Below are the code and all the weights of a small trained network. Each question names an input and a target symbol and asks about switching units off, where a switched-off unit gives its printed mean instead of its output.

import numpy as np


def w(rows, s, z=0):
    codes = np.array(rows[::2]) - 128.0
    scale = np.full(codes.shape[1], s)
    scale[-1] = z or s
    return codes * scale


def norm(h):
    return h / np.sqrt((h * h).mean(-1, keepdims=True) + 1e-5)


def f(y):
    return np.maximum(y, 0)


def softmax(a):
    e = np.exp(a - a.max(-1, keepdims=True))
    return e / e.sum(-1, keepdims=True)


def log_softmax(a):
    a = a - a.max(-1, keepdims=True)
    return a - np.log(np.exp(a).sum(-1, keepdims=True))


def net(x, mask):
    ids = ['ΓΔΠΦΨεζηθτω'.index(c) for c in x.split()]
    T = len(ids)
    res = E[ids] + P[:T]
    r = norm(res)
    for j in range(2):
        rows = slice(4 * j, 4 * j + 4)
        q, k, v = (r @ M[0][rows].T for M in (Q, K, V))
        z = softmax(np.where(np.tri(T) > 0, q @ k.T / 4**0.5, -1e9)) @ v
        o = O[0][rows]
        res = res + np.where(mask[j], z, o[:, -1]) @ o[:, :-1]
    y = f(norm(res) @ A[0][:, :-1].T + A[0][:, -1])
    res = res + np.where(mask[2:6], y, B[0][:, -1]) @ B[0][:, :-1]
    return log_softmax(norm(res)[-1] @ U[:, :-1].T + U[:, -1])


Q, K, V, O, A, B = {}, {}, {}, {}, {}, {}
E = w([
[94,145,161,98,223,183,112,209],'Γ',
[156,185,66,190,142,80,190,113],'Δ',
[50,140,174,106,130,202,132,205],'Π',
[102,134,25,99,168,122,112,89],'Φ',
[126,150,111,79,113,230,129,223],'Ψ',
[127,66,191,106,200,121,147,249],'ε',
[57,106,128,149,100,89,222,147],'ζ',
[59,180,113,154,123,62,100,158],'η',
[85,177,155,70,149,152,125,204],'θ',
[88,130,175,9,141,120,185,140],'τ',
[108,141,167,174,197,135,202,70],'ω',
],0.019)
P = w([
[214,3,213,37,64,175,14,115],'0',
[106,105,188,49,145,164,84,202],'1',
[81,119,166,65,150,160,105,198],'2',
[78,129,148,80,158,146,128,187],'3',
[72,154,130,91,167,140,147,173],'4',
[52,154,113,116,166,138,157,163],'5',
[76,175,95,132,174,118,178,178],'6',
[84,182,85,143,153,101,181,113],'7',
[100,196,74,176,130,94,176,122],'8',
[129,215,62,191,131,67,192,134],'9',
[133,206,41,218,119,54,199,135],'10',
[179,178,32,222,137,19,203,156],'11',
],0.007)
Q[0] = w([
[202,87,138,192,46,104,66,68],'H0',
[150,118,151,152,63,129,124,96],'H0',
[156,69,165,155,15,131,3,17],'H0',
[161,150,127,140,118,173,138,86],'H0',
[117,131,120,157,132,148,85,124],'H1',
[149,89,147,116,137,120,127,128],'H1',
[153,101,141,143,152,134,104,110],'H1',
[23,176,73,128,180,137,239,169],'H1',
],0.041)
K[0] = w([
[179,74,184,72,150,116,103,195],'H0',
[113,115,158,96,113,146,120,108],'H0',
[92,140,196,31,124,200,92,148],'H0',
[136,98,122,144,104,186,104,127],'H0',
[121,135,140,119,147,125,108,121],'H1',
[162,102,107,141,182,130,127,192],'H1',
[107,158,96,152,102,119,148,156],'H1',
[252,40,203,158,27,109,51,69],'H1',
],0.034)
V[0] = w([
[132,178,76,90,175,128,2,154],'H0',
[190,138,77,63,63,245,182,175],'H0',
[117,108,8,38,77,84,113,126],'H0',
[199,136,122,147,226,201,127,73],'H0',
[78,136,108,110,203,177,177,92],'H1',
[167,108,65,121,164,152,141,186],'H1',
[109,42,96,142,111,120,126,105],'H1',
[147,124,133,87,174,62,144,169],'H1',
],0.042)
O[0] = w([
[57,169,142,136,189,172,22,82,4],'H0',
[153,63,55,39,78,230,90,130,17],'H0',
[64,153,154,1,74,111,55,117,170],'H0',
[123,96,29,145,237,115,121,128,66],'H0',
[87,125,62,90,135,173,190,104,86],'H1',
[48,96,144,184,122,109,137,107,144],'H1',
[84,129,173,86,112,136,142,185,136],'H1',
[107,188,105,151,83,82,119,90,236],'H1',
],0.028,0.017)
A[0] = w([
[50,114,103,119,167,222,2,106,20],'N0',
[146,120,102,188,113,253,61,116,2],'N1',
[141,100,198,73,77,193,41,57,145],'N2',
[157,95,145,228,94,140,144,85,16],'N3',
],0.047,0.0046)
B[0] = w([
[253,161,157,43,148,83,112,169,245],'N0',
[48,157,110,224,56,189,72,209,175],'N1',
[65,98,77,165,166,84,235,36,254],'N2',
[131,108,173,48,138,167,123,127,246],'N3',
],0.04,0.019)
U = w([
[167,144,151,26,180,94,84,86,137],'Γ',
[187,92,146,177,219,123,176,150,171],'Δ',
[158,229,43,162,96,80,125,125,2],'Π',
[63,200,201,182,149,100,107,110,150],'Φ',
[126,19,110,135,92,55,44,145,137],'Ψ',
[155,125,178,67,48,115,180,194,112],'ε',
[218,167,143,173,134,149,25,157,229],'ζ',
[81,41,91,122,113,122,155,12,120],'η',
[6,112,105,169,112,177,135,220,155],'θ',
[116,49,206,83,176,226,123,125,151],'τ',
[135,108,38,32,104,196,143,176,79],'ω',
],0.011,0.0051)

Each question gives the input, a string of symbols that net reads in full, and the target symbol t.
The units are the heads (4 rows each of Q, K, V and O) and the neurons (one row each of A and B). Each row of codes is followed by its name. A weight is (code - 128) times the scale printed after its matrix; where a second scale follows, it is the last column's (O, A, B and U).
mask holds one flag per unit, heads first, then neurons. A switched-off unit (its flag False) gives its mean, the last column of its rows in O or B, instead of its output. The means were averaged over made-up inputs and are rounded, as every weight is.
A unit's drop is (log p(t) with every unit on - log p(t) with that unit switched off) / (log p(t) with every unit on - log p(t) with every unit switched off).
The circuit of an input: a set's keep is (log p(t) with only the set's units on - log p(t) with every unit switched off) / (log p(t) with every unit on - log p(t) with every unit switched off). Starting from all 6 units, units are removed one at a time, each time the one whose removal leaves the highest keep (on an exact tie, the one counted first), for as long as the keep stays at least 0.8.
units of the circuit, in order: the units of the circuit, biggest drop first
most important unit: the unit with the biggest drop
top k neurons: the k neurons with the biggest drops, biggest first
heads that matter: for each layer, one digit per head in row order, 1 if its drop is at least 0.15 and else 0, layers parted by /
input ε ε Δ η Γ, target Φ: heads that matter => 01
input τ Ψ Π Π Γ Δ Γ, target Π: most important unit => H1
input Γ ζ Δ, target η: heads that matter => 11
input Ψ Γ τ Δ Ψ ε ζ τ, target τ: heads that matter => 01
input Δ Ψ η τ Π Π Π Φ τ, target Ψ: units of the circuit, in order => (H0, H1, N2, N0)
input τ Ψ τ τ Ψ Π ε, target τ: heads that matter => 10
input Γ ε τ Φ Γ Γ Γ Ψ, target Γ: units of the circuit, in order => (N0, H0)
input ε Ψ ε Δ Γ Φ ω, target Φ: top 2 neurons => (N0, N2)
input η ζ Δ θ ζ, target ζ: heads that matter => 01
input Φ τ Δ ζ, target θ: units of the circuit, in order => (H1, N0)
input τ ω ω θ ζ Φ ω, target Δ: heads that matter => 10
input ω Γ θ θ Φ Π τ ω θ Δ Φ, target ω: heads that matter => 01
input τ Ψ Ψ η θ Π Δ η η ω, target Π: heads that matter => 11
input Π Π Ψ ε τ τ, target η: heads that matter => 10
input Φ ζ Γ τ Δ Π, target θ: heads that matter => 01
input η Ψ Γ Δ ε ε Γ ε ζ Ψ, target ζ: units of the circuit, in order => (H1)
input θ θ Δ Γ τ Δ η ζ Δ, target Γ: units of the circuit, in order => (N3, H1)
input τ τ ζ τ Δ Δ Π Δ Π, target Π: units of the circuit, in order => (H1, N3)
input ω Φ Γ τ τ Φ Γ ε, target Γ: units of the circuit, in order => (H0, N0)
input Ψ Δ ζ, target τ: top 2 neurons => (N3, N2)
